Each row is followed by its class.
[-11  -7  -8 -46   9  35  32  -6  27 -26 -34  -5 -23 -47 -12 -16  49  16
 -23   2 -12   0   6 -10   6 -41  49 -58 -12   6 -22 -19 -22  18] => Kabes
[-12   1   3 -46  19   3  12  -1  21   1 -42 -17   7  -9  -1 -19  16   8
  -5   6  -4 -32  12  -9  12 -28  26 -59  11   0  -8 -25  -9   0] => sozi
[-13   1  -6 -27   8  30  43 -10   2 -27 -39  -7 -26 -39  -3 -29  43   3
 -35   2 -15 -16  12  -1  14 -27  49 -63 -14  11 -48 -33 -35  19] => gomev
[ -34   25  -16  -52   23  -12   20    3   -7  -18   -1   12  -22  -10
   28 -114  -34   37    5  -14  -25   26   15    4  -11  -13    1  -31
   -3  -19  -53   18  -13   -3] => mebap
[ 57   7  -2  18   1 -24 -10  10 -16   6   5  10   8  11  22  -6  12 -35
  -6   4  22  -2 -17  -3  -2 -10  15  -4 -11 -11  -3  -7 -14 -13] => gomev
[-35  21 -14 -26  15  35  18 -13 -20  12   1  -4  -1   5  17 -69 -34  22
  19 -17 -31 -30  -9  17  -2   0  11 -31   4  -3 -29  43  -2 -13] => ribuk
[ 13   9 -14 -39  20   8  32  -4   0 -10 -26 -16 -10 -36   9 -20  43  14
 -21   1  -9 -10   0  -4   3 -20  25 -55 -25 -11 -11 -28 -30   9] => gomev
[-19   3  -8 -40   8  36  26  -9  38 -20 -41   1  -1 -48 -19 -35  31  20
 -31  13  -9  10   5  -6  14 -44  35 -51 -11  22 -23 -25 -29   9] => zanem
[-22  13 -15  -9  12  11  22   1 -48   0   8 -10 -46  -8  37 -72   0  19
  -2 -14 -33 -23  -4  26   0   9  50 -44 -37  -6 -78  46 -46   1] => gomev
[-15   0  -7 -41  11  21  36   0  23 -27 -33  -4  -4 -40  -1 -35  24  14
 -33  12 -11   0  13  -9   3 -25  36 -44 -22  15 -25 -29 -25   2] => zanem
[-17   7  -6 -37   3  36  21 -17  28 -10 -50  -9 -17 -51 -11 -38  31  23
 -33   2 -11   4  13  -1  19 -28  29 -47 -20  14 -29 -20 -21  14] => mor
[ -4   1 -14 -15  -9  -2  51   0   4 -18 -46   3 -23 -25   5 -12  43  21
 -18   3  -6 -15  18  -4   7 -12  39 -36 -17 -16 -20 -36   1  13] => mebap
[-20  28  -4 -56   6   2  -4   6 -40  14  16 -29   0  13  37 -99 -38  19
  18 -16 -16 -13  -2  15   3   3   1 -54  -2   3 -56  36 -18 -16] => mor
[-14  20 -14 -30  28  39  28  -6 -31  29  24 -11 -32 -18  46 -76 -15  25
  -6 -12 -30  -2 -16  19 -20  20 -15 -39 -50 -39 -53  43 -28 -15] => ribuk
[ -4  11 -10 -44  15   4  29   1   4 -20 -37  -9 -14 -41  11 -48  49  20
  -9   1 -18  -4  14   2   3 -26  46 -69 -14  -3 -36 -19 -23  21] => gomev
[ 54   6   9  16 -13 -17 -10  11 -12  10   0  15  29   4  20 -41  -7 -25
 -19   2  23   4 -12  -3   3  -7   6 -26  -4  -5   1   6  12 -16] => dape
[ -6   6  -4 -24   0  12  42  -6   7 -14 -36 -11 -18 -35  13 -28  36   1
 -31  11  -1  -1   9  -1   9  -9  35 -67 -13 -18 -50 -15  -4   4] => mebap
[-14 -10  -2 -36   3  27  35  -7  13 -19 -58  -1   4 -34   0 -36  26   7
 -15   4 -10 -10   6   0   4 -14  27 -58 -13  -3 -11 -35 -20  11] => dape
[ 37   5   7  18  -6  -5 -13   5  -5   8  27  17   8   4   4  -3  11 -20
 -26   2  18   4 -14  -7   0 -10  21 -11   3   7   3   8  11 -16] => ribuk
[ 40   9   5  17 -10 -17  -1   4  -4   3  27  25  -2   6   4  -5  -1 -25
 -32   0  22  -2 -14  -2   6 -17  14   1   1  12  -8  -7  15 -10] => ribuk
[-24   9   1  -8  36  23   3  10 -65  26  49  -4   5  32  42 -93 -32  32
   9 -20 -26 -21 -11  -2  -8  22   4 -39 -29 -21 -50  41 -71 -11] => ribuk
[ 55 -10  -1  12  -8   1  -2  12 -11   2  16  16  -5   0  15  -5   9 -32
 -20   6  22   8 -32  -4 -14 -14  17 -17 -21 -15  10  17 -14 -22] => Kabes
[ -1  16 -20 -33  32  -3  34   8 -39  -5  13  10 -19 -17  47 -79   2   9
  14 -13 -38  12  -9  11 -13  -1  39 -34 -57 -33 -45  58 -45  -9] => gomev
[  2   4 -12 -31  10  13  38   8  16 -22 -25  -8 -28 -44   4 -35  37  18
 -17  12 -14 -10  21  -3  -5 -13  20 -59  -9  12 -19 -15 -17   4] => zanem
[ 35  -3   5  15  -3 -24 -27   5 -16  10   1  12  24  25  15 -26   1 -20
 -15   3  26   3 -10  -9  -2   0  11  -8 -14  -6   3  -1 -18 -18] => mor
[ 51   0   2   4   2  -4 -12   9   0   9  22   6  -2  -5   9 -23  13 -12
 -30   6  18  10  -6  -6   1 -16  19 -33  -3  19  -8  -1  -3 -13] => zanem
[  5  14 -26  -4  31  -6  25   1 -15  -4  -3 -24 -10 -21  40 -71  30  47
  18   1  -8  12   8  24 -21  -7  19 -46 -42 -28 -40  54 -31  10] => zanem
[-13  21  -2 -46  21  -4  11   7 -29   5  -1   5 -14  -6  35 -96 -20  42
 -17 -10 -27 -37   7   1  -2 -13  63 -50  -8  -1 -54  31 -12  -9] => sozi
[ 64   5   3   3  -4 -21 -13   9 -19  -3  26   8   4   2  11 -10  21 -29
 -39  -1  27   5 -10 -18   7  -4  21 -22  -3  16 -14  12 -13 -20] => mor
[ 50  -1   1  25 -14 -12 -17  -6 -15  -1  -8  12  14  -1   9  -7  22 -36
 -28   2  25  -2 -10  -4  11  -4  13 -23  -5   6  -4  14  -2  -8] => mor
[  4   3 -15 -28  10  15  37  -5  11 -31 -50  -1  -9 -32  10 -26  57  -8
  -7  10   7  -4  14 -12 -13 -12  27 -50   2 -13 -16 -48 -18  16] => zanem
[ -5  18   3 -46  15  12  28   3  19   5 -35 -23   1 -15   3 -46  28  10
  -4  -1  -4 -27  17   0   2  -5  13 -59   7   2 -25 -27  -5   9] => sozi
[ 58   4  -5  14  -9 -25 -10   5 -13  12  26  20   4  21  12   8  16 -27
 -27  -5  33  -2 -21  -9  -4 -18   8  -3  -3 -11  11 -12  20 -18] => ribuk
[ 47 -11   0  27  -8  16  -2  -5  -5  -1 -10  10   3 -12   8 -12  18 -30
 -30   3  23  12 -19   7  -1  -7   9 -21 -21  -2  -3   7 -19 -11] => dape
[ 64   3   9  24  -1 -10 -19  12 -14   7  10  18   3  -2  15  -9  23 -36
 -26  13  33  -8 -20   1   0  -9   3 -17  -7   1  -9   1 -30  -7] => sozi
[ 40  -3   4  19   5  -2  -8  -4  -3  -1  10  14  -5  -6  11 -12  22 -26
 -37   3  18   6 -15   1   1 -14  24 -31 -10   6 -13  -4 -18  -8] => ribuk
[-32  18 -16 -31  27 -18   5   1 -33  -1   2  -7  15  16  35 -95 -50  37
  28  -9 -23 -31   4  16  -3   2  17 -24 -32 -16 -22  51 -23 -15] => mor
[ -3   3 -14  -6  10  38  17  10 -46  11  55   3 -29 -10  34 -59  -1  10
 -37  -9  -7   4 -34  15 -19  13  20 -34 -63 -28 -46  48 -47 -13] => ribuk
[-16   4  -1 -26  15  14  27  -2  24  -9 -35 -11 -14 -19  -7 -23  14  10
   0   6  -2 -16  12   6   5 -29  26 -35   3   4  -8 -15 -11   9] => sozi
[ 62   7  -5  -8   3 -11 -17  14 -12  11  12   9  14  -6  21 -19  27  -9
 -29   0  11   6 -18 -12  -2 -18  31 -26 -19  -3 -15  11 -11 -17] => gomev
[ -4  -1  -9 -42  14  30  45  -1  10 -30 -35 -10 -13 -40   0 -16  36   1
 -30   4 -20 -24  15  -8   2 -20  37 -52 -17   9 -31 -26 -12   8] => gomev
[ -6  12 -32 -38  20 -27 -23  22 -23  -9  12   6 -31 -18  41 -74  -4  35
  18 -10 -12  15 -15  19   4 -54  59 -35 -45 -23 -37  35 -54  10] => gomev
[-13  -2  -9 -40   5  22  37  -4  19 -18 -41 -15 -16 -32   2 -23  31  19
 -16   6 -16   3  17  -1   2 -17  26 -51 -12  -1 -26 -21 -12  -6] => mebap
[-11   1 -14 -25  15  27  24   0  13 -24 -34  -9 -18 -48  -1 -28  40  17
 -17   6 -14  -2   7   5  14 -39  40 -51 -29   6 -35 -10 -48  21] => gomev
[ 54 -10  -7  -6  -9 -17  -1  11 -10  -9  14  19  -9  -4  12   9  18 -19
 -39   4  17  20 -23  -8   0 -13  18 -13 -13   4  -9  -4 -17 -21] => mebap
[ 48   8   1   8 -10 -11 -20   3  11   4   6  14  12   2  -1 -10  16 -27
 -12   6  34  13 -21  -5   1 -29  -7  -6  -3  -7   3  -6  -6  -8] => Kabes
[ 59   7  -3  -3 -10   5  -7   6  -5   5  17   1   2  -7   7  12  20 -30
 -47   2  18   0 -18 -10  -6  -4  10  -3 -13   6  -9  -6  11 -27] => gomev
[-14  -3  -9 -32   8  17  18   3   5 -23 -14  -9 -11 -26  -4 -28  44  18
 -25  -3  -8  -3  19  -8  15 -15  36 -63 -13   5 -34 -13 -25  12] => mebap
[ 32  -3  -6   4  -5 -11 -34   3   8  -4  14   8  10  -1   8   6  14 -24
 -24  12  29  22 -13  -1 -10  -8   7  13 -22   4   2 -12  -3 -16] => zanem
[ 41   4   2   3  -5 -18  -8  14   1  -6  21  12  17   5  12 -19  -1 -29
 -13  15  29  16 -14  -1 -12 -10  12 -10   1   9   0   2   9 -17] => zanem
[ -1   0 -15 -29   3  22  25  -7  15 -18 -42   0 -25 -46   6 -19  44  12
 -22   4  -4   8   6  -2   5 -20  39 -49 -16 -14 -21 -23 -16  10] => mebap
[ 37   1  -9  11  -7  -7  16  11 -13  -6  14  18  -7  -2  15 -22  27 -23
 -29   5  23   8 -15  -4 -14   4  25 -15 -23  -8 -12  -5 -11  -6] => zanem
[  2  -8  -8 -50  -3  24  17   3  10 -13 -25  -3 -10 -48  -7 -12  33  22
 -35   4 -16   0   5  -9  14 -27  21 -48 -29  18  -3  -7 -17   3] => mor
[-13  -7   2  -9  -6  51  43  -7  11 -16 -30  -5 -31 -51 -16 -25  35  10
 -38  -3 -13 -21  29  -4  20 -16  30 -66 -16  12 -15 -23   6  21] => dape
[ 51  -3  -5  22 -13 -11  -1   7  -3   2  13  14  -7  15   6   1  10 -35
 -23   3  32  15 -17  -5  -8  -8  18   4   0   8   6 -15  -1 -19] => zanem
[-14  17 -25 -29  32   8   5  -5 -36  17  17 -23 -22   2  45 -76 -30  19
  14 -20 -25 -15  -9  22 -19  13   8 -43 -35 -38 -31  54  -8 -13] => gomev
[ 27   6  13   8  -5  -3 -28  18   9  18  20   4  11  -2   1 -14   5 -30
 -37  11  27   8 -20  -1   9  -5   4 -17 -20   1  -9  12 -18 -15] => sozi
[-14  10   3 -37  14   8  43   0  16 -13 -62 -10 -15 -34  10 -52  21  10
 -17   8 -20 -37  20   4  14 -23  31 -71  -2   7 -47 -16 -24  11] => sozi
[ 60   6  -3 -10 -12 -28 -22  15  -7  14   1  12  23   8  21 -18   3 -17
 -10  -1  19   2 -12  -8   3 -15   5  -4 -14   5   1   9   9 -21] => mor
[ 56   0  -9 -10  -7 -12   5  11  -3 -20   8  11   0 -14  -1 -18  19 -16
 -39   3  14   4 -10  -6  -5 -12   4 -27  -2  24   6  22  -7 -22] => mor
[ 38   0   1  35   0 -10  -6   5   0  12  13  19  12  22   6 -12  14 -24
 -14  -3  29   3 -17  -3  -1 -12  23  -8   0  -4  -4   4  -3  -2] => ribuk
[-10  12  -6 -34  18  29  37   1 -19   0  30  -3 -30 -22  18 -69 -11   8
   3  -9 -20  15  -1  16 -11   1  18 -41 -35 -15 -27  42 -12 -17] => dape
[ 52   2   2  10  -8 -11 -16  15   9  -4  30  16   1  -3  -2  -1  17 -22
 -29   5  32  10 -16 -13  -5 -20  14  -4  -5   2   0  10   6  -8] => Kabes
[ 40  -6   1   4  -7 -26   0   9 -12  -7  -1  12   7   9   9  -7   8 -24
 -26   4  20  11 -16 -12   0  -4   9  -9  -4   7  -1   3 -23 -18] => mor
[ -2  -5 -18 -14  -4  31  55   2  21 -25 -23   2 -25 -39 -12 -10  45   3
 -22   9   7   7   2   5  -6 -21  26 -29 -26   1  -4 -32 -10  22] => zanem
[ 59  -4   1  15 -10 -14  -5  14 -14   0   6   9  12  11  22  -8  11 -29
 -23   7  21   5 -19  -1  -2   4  14 -14  -6   6 -23   6 -19 -25] => mebap
